Below are the code and all the weights of a small trained network. Each question names an input and a class and asks about switching units off, where a switched-off unit gives its printed mean instead of its output.

import numpy as np


def w(rows, s, z=0):
    codes = np.array(rows[::2]) - 128.0
    scale = np.full(codes.shape[1], s)
    scale[-1] = z or s
    return codes * scale


def f(y):
    return np.maximum(y, 0)


def log_softmax(a):
    a = a - a.max(-1, keepdims=True)
    return a - np.log(np.exp(a).sum(-1, keepdims=True))


def net(x, mask):
    res = np.array(x, float).reshape(1, 3) / 4 @ E
    y = f(res @ A[0][:, :-1].T + A[0][:, -1])
    res = res + np.where(mask, y, B[0][:, -1]) @ B[0][:, :-1]
    return log_softmax(res[-1] @ U[:, :-1].T + U[:, -1])


A, B = {}, {}
E = w([
[143,194,160,136,229,97,102,101,37,109,66,218],'x0',
[183,168,58,159,141,88,32,125,125,153,218,159],'x1',
[163,152,101,110,105,147,135,62,137,252,115,144],'x2',
],0.017)
A[0] = w([
[89,47,161,105,82,170,134,125,160,127,113,44,91],'neuron 1',
[158,141,156,127,150,80,80,94,104,88,135,125,107],'neuron 2',
[178,160,105,156,139,97,59,138,131,146,156,119,125],'neuron 3',
[63,80,127,96,111,133,156,125,181,108,134,69,148],'neuron 4',
[162,117,62,134,122,84,62,157,108,142,140,137,129],'neuron 5',
[136,105,119,115,141,139,155,154,150,100,112,131,27],'neuron 6',
[152,96,97,109,86,119,113,123,215,212,150,83,184],'neuron 7',
[153,180,122,142,158,82,95,146,88,92,133,192,92],'neuron 8',
[89,102,146,136,123,134,91,144,119,141,103,112,9],'neuron 9',
[114,52,111,106,102,118,154,200,171,78,147,64,184],'neuron 10',
[60,57,119,165,85,146,129,252,176,74,169,52,93],'neuron 11',
[90,102,165,156,119,133,194,123,99,114,102,115,1],'neuron 12',
[166,142,79,174,127,112,32,125,120,137,176,140,142],'neuron 13',
[118,159,160,114,159,121,123,126,78,143,81,146,91],'neuron 14',
[167,93,50,116,76,137,130,104,169,182,165,61,153],'neuron 15',
[173,145,141,136,113,113,112,94,137,171,122,152,75],'neuron 16',
[66,80,170,69,128,140,171,139,109,116,76,115,60],'neuron 17',
[122,117,151,149,125,158,152,147,95,97,115,110,69],'neuron 18',
],0.013,0.0046)
B[0] = w([
[129,155,9,121,144,133,175,131,140,112,195,176,216],'neuron 1',
[131,157,114,172,168,143,88,162,120,155,81,156,170],'neuron 2',
[141,120,128,75,147,108,183,93,157,90,144,154,190],'neuron 3',
[127,171,29,164,146,118,156,123,123,61,161,164,206],'neuron 4',
[137,120,120,102,191,95,137,91,169,70,131,123,187],'neuron 5',
[111,111,149,142,134,127,77,123,131,95,115,105,148],'neuron 6',
[137,88,97,136,90,218,95,154,84,202,144,180,222],'neuron 7',
[64,137,60,171,108,148,97,144,118,118,94,164,198],'neuron 8',
[148,111,128,136,113,98,121,118,136,119,110,113,136],'neuron 9',
[72,188,135,202,121,55,174,68,107,83,140,95,227],'neuron 10',
[89,202,145,168,138,84,179,64,107,42,124,46,251],'neuron 11',
[130,101,171,133,136,88,124,115,134,84,156,88,175],'neuron 12',
[124,128,101,90,157,77,197,108,173,54,130,151,211],'neuron 13',
[89,131,142,184,139,155,115,133,96,136,89,67,180],'neuron 14',
[134,115,139,144,94,221,93,208,126,250,113,157,224],'neuron 15',
[108,121,105,105,155,98,106,146,174,101,106,169,160],'neuron 16',
[135,128,137,74,89,66,157,84,158,97,136,51,199],'neuron 17',
[105,127,153,138,140,103,103,113,127,131,141,101,160],'neuron 18',
],0.011,0.032)
U = w([
[104,114,128,142,119,181,94,177,105,173,117,152,123],'0',
[125,85,249,74,119,92,147,121,123,113,126,77,2],'1',
[137,119,102,64,131,136,153,145,135,122,157,172,164],'2',
[89,154,128,136,139,83,162,115,115,71,132,114,180],'3',
[106,146,121,159,103,142,171,129,108,120,161,110,124],'4',
],0.015,0.0026)

Each question gives the input, the list of numbers given to net, and the class t.
The units are the neurons (one row each of A and B). Each row of codes is followed by its name. A weight is (code - 128) times the scale printed after its matrix; where a second scale follows, it is the last column's (A, B and U).
mask holds one flag per neuron, in row order. A switched-off neuron (its flag False) gives its mean, the last column of its row in B, instead of its output. The means were averaged over made-up inputs and are rounded, as every weight is.
A unit's drop is (log p(t) with every unit on - log p(t) with that unit switched off) / (log p(t) with every unit on - log p(t) with every unit switched off).
The circuit of an input: a set's keep is (log p(t) with only the set's units on - log p(t) with every unit switched off) / (log p(t) with every unit on - log p(t) with every unit switched off). Starting from the 12 units with the biggest drops (on a tie, the unit counted first), units are removed one at a time, each time the one whose removal leaves the highest keep (on an exact tie, the one counted first), for as long as the keep stays at least 0.8.
circuit, biggest first: the units of the circuit, biggest drop first
unit that matters most: the unit with the biggest drop
k most important neurons: the k neurons with the biggest drops, biggest first
drop of u: that unit's drop, to one decimal
input [2,-1,5], class 0: circuit, biggest first	[neuron 11; neuron 13]
input [-7,0,5], class 0: circuit, biggest first	[neuron 15]
input [-6,0,-3], class 4: 4 most important neurons	[neuron 15; neuron 7; neuron 13; neuron 5]
input [-4,7,4], class 2: 2 most important neurons	[neuron 13; neuron 3]
input [8,-3,5], class 0: 2 most important neurons	[neuron 11; neuron 10]
input [-6,8,1], class 2: 2 most important neurons	[neuron 13; neuron 3]
input [6,0,-8], class 0: 3 most important neurons	[neuron 11; neuron 10; neuron 13]
input [-2,2,0], class 4: 2 most important neurons	[neuron 1; neuron 16]
input [-7,-4,6], class 4: 4 most important neurons	[neuron 1; neuron 4; neuron 10; neuron 11]
input [-3,1,1], class 4: 2 most important neurons	[neuron 2; neuron 8]
input [4,-1,2], class 0: 3 most important neurons	[neuron 11; neuron 10; neuron 13]
input [-4,-6,3], class 4: 3 most important neurons	[neuron 7; neuron 13; neuron 15]
input [-8,4,0], class 4: drop of neuron 15	0.3
input [0,-5,7], class 0: unit that matters most	neuron 11
input [-1,7,7], class 2: drop of neuron 13	0.1
input [3,6,5], class 2: drop of neuron 11	0.5
